Here is a tiny trained network, its code and every weight. The questions are about switching its units off for an input and a class, where a switched-off unit gives its printed mean instead of its output.

import numpy as np


def w(rows, s, z=0):
    codes = np.array(rows[::2]) - 128.0
    scale = np.full(codes.shape[1], s)
    scale[-1] = z or s
    return codes * scale


def f(y):
    return y / 2 * (1 + np.tanh(0.7978845608 * (y + 0.044715 * y**3)))


def log_softmax(a):
    a = a - a.max(-1, keepdims=True)
    return a - np.log(np.exp(a).sum(-1, keepdims=True))


def net(x, mask):
    res = np.array(x, float).reshape(1, 8) / 4 @ E
    y = f(res @ A[0][:, :-1].T + A[0][:, -1])
    res = res + np.where(mask, y, B[0][:, -1]) @ B[0][:, :-1]
    return log_softmax(res[-1] @ U[:, :-1].T + U[:, -1])


A, B = {}, {}
E = w([
[134,122,123,137,126,132,126],'x0',
[144,128,119,140,118,146,121],'x1',
[97,135,143,111,144,98,144],'x2',
[9,135,92,173,46,82,72],'x3',
[176,206,105,194,163,42,96],'x4',
[67,114,45,114,219,171,70],'x5',
[155,122,117,140,114,148,110],'x6',
[108,135,248,176,145,198,69],'x7',
],0.012)
A[0] = w([
[174,125,116,95,158,185,168,146],'neuron 0',
[111,121,208,164,152,159,64,119],'neuron 1',
[67,127,104,161,52,103,54,126],'neuron 2',
[117,29,117,51,91,153,139,86],'neuron 3',
[176,126,157,89,189,130,109,155],'neuron 4',
[64,133,104,155,70,98,82,118],'neuron 5',
[135,67,67,142,105,95,195,90],'neuron 6',
[114,180,67,126,223,125,56,81],'neuron 7',
[190,253,94,195,176,35,77,4],'neuron 8',
[112,151,189,174,141,148,61,83],'neuron 9',
[149,126,57,90,113,80,137,89],'neuron 10',
[86,85,80,107,210,188,119,82],'neuron 11',
[184,176,196,147,19,92,204,117],'neuron 12',
[154,146,33,89,107,102,145,113],'neuron 13',
[196,142,131,145,193,125,146,128],'neuron 14',
[114,131,138,164,124,120,182,145],'neuron 15',
[180,73,146,109,188,122,141,136],'neuron 16',
],0.012,0.0036)
B[0] = w([
[187,116,118,159,144,80,164,197],'neuron 0',
[84,175,202,154,203,173,123,222],'neuron 1',
[200,187,59,107,59,37,241,245],'neuron 2',
[25,75,214,207,56,189,157,198],'neuron 3',
[191,151,77,110,174,117,213,195],'neuron 4',
[201,142,61,87,152,65,171,229],'neuron 5',
[93,186,95,179,177,138,68,181],'neuron 6',
[168,95,133,65,74,113,48,219],'neuron 7',
[2,60,177,150,7,204,171,252],'neuron 8',
[113,206,151,160,170,141,117,208],'neuron 9',
[119,175,158,172,196,129,102,186],'neuron 10',
[175,93,117,37,82,104,63,212],'neuron 11',
[177,85,111,85,116,69,12,249],'neuron 12',
[54,222,214,163,204,160,106,198],'neuron 13',
[161,122,72,129,118,113,172,199],'neuron 14',
[153,99,126,103,163,125,100,144],'neuron 15',
[159,136,75,150,124,68,152,193],'neuron 16',
],0.009,0.015)
U = w([
[199,162,66,121,120,103,231,101],'0',
[180,100,107,81,91,115,5,49],'1',
[126,227,131,171,186,153,105,77],'2',
[106,66,129,148,61,168,183,255],'3',
],0.013,0.0032)

Each question gives the input, the list of numbers given to net, and the class t.
The units are the neurons (one row each of A and B). Each row of codes is followed by its name. A weight is (code - 128) times the scale printed after its matrix; where a second scale follows, it is the last column's (A, B and U).
mask holds one flag per neuron, in row order. A switched-off neuron (its flag False) gives its mean, the last column of its row in B, instead of its output. The means were averaged over made-up inputs and are rounded, as every weight is.
A unit's drop is (log p(t) with every unit on - log p(t) with that unit switched off) / (log p(t) with every unit on - log p(t) with every unit switched off).
The circuit of an input: a set's keep is (log p(t) with only the set's units on - log p(t) with every unit switched off) / (log p(t) with every unit on - log p(t) with every unit switched off). Starting from the 12 units with the biggest drops (on a tie, the unit counted first), units are removed one at a time, each time the one whose removal leaves the highest keep (on an exact tie, the one counted first), for as long as the keep stays at least 0.8.
circuit, biggest first: the units of the circuit, biggest drop first
top k neurons: the k neurons with the biggest drops, biggest first
drop when u is switched off: that unit's drop, to one decimal
input [1,-3,0,4,7,-7,-2,1], class 1: top 3 neurons -> [neuron 12; neuron 3; neuron 15]
input [4,3,4,1,-6,-6,-2,-4], class 1: circuit, biggest first -> [neuron 12]
input [-1,-1,1,-4,-3,6,-3,-4], class 1: top 2 neurons -> [neuron 11; neuron 2]
input [-7,1,-6,5,-4,-5,2,7], class 2: top 2 neurons -> [neuron 1; neuron 9]
input [-6,-2,-5,-4,-5,-2,8,1], class 3: top 2 neurons -> [neuron 3; neuron 2]
input [2,-8,5,6,0,0,-2,5], class 0: top 3 neurons -> [neuron 2; neuron 5; neuron 13]
input [-3,-8,0,-2,4,-4,2,5], class 2: top 2 neurons -> [neuron 7; neuron 11]
input [7,2,6,-5,3,7,0,-5], class 1: top 2 neurons -> [neuron 7; neuron 11]
input [-7,8,-7,7,7,5,4,0], class 0: top 3 neurons -> [neuron 2; neuron 5; neuron 3]
input [8,5,-1,7,5,-7,-6,7], class 0: top 4 neurons -> [neuron 2; neuron 5; neuron 7; neuron 11]
input [-4,3,0,-2,-7,-7,4,-8], class 2: circuit, biggest first -> [neuron 13; neuron 6]
input [0,1,-2,5,-5,-1,-2,1], class 0: top 3 neurons -> [neuron 8; neuron 2; neuron 5]
input [7,-4,8,1,-5,-5,0,-4], class 1: top 2 neurons -> [neuron 12; neuron 8]
input [7,0,-1,0,-1,4,-3,-5], class 2: circuit, biggest first -> [neuron 13]
input [-7,8,8,-4,-7,-1,-1,-7], class 2: circuit, biggest first -> [neuron 6; neuron 13]
input [-3,1,1,-3,7,4,2,4], class 3: drop when neuron 8 is switched off -> 0.8
input [-5,6,8,1,-3,-3,-6,-6], class 2: drop when neuron 5 is switched off -> 0.0
input [8,8,3,5,3,-2,4,-7], class 2: drop when neuron 6 is switched off -> 0.2
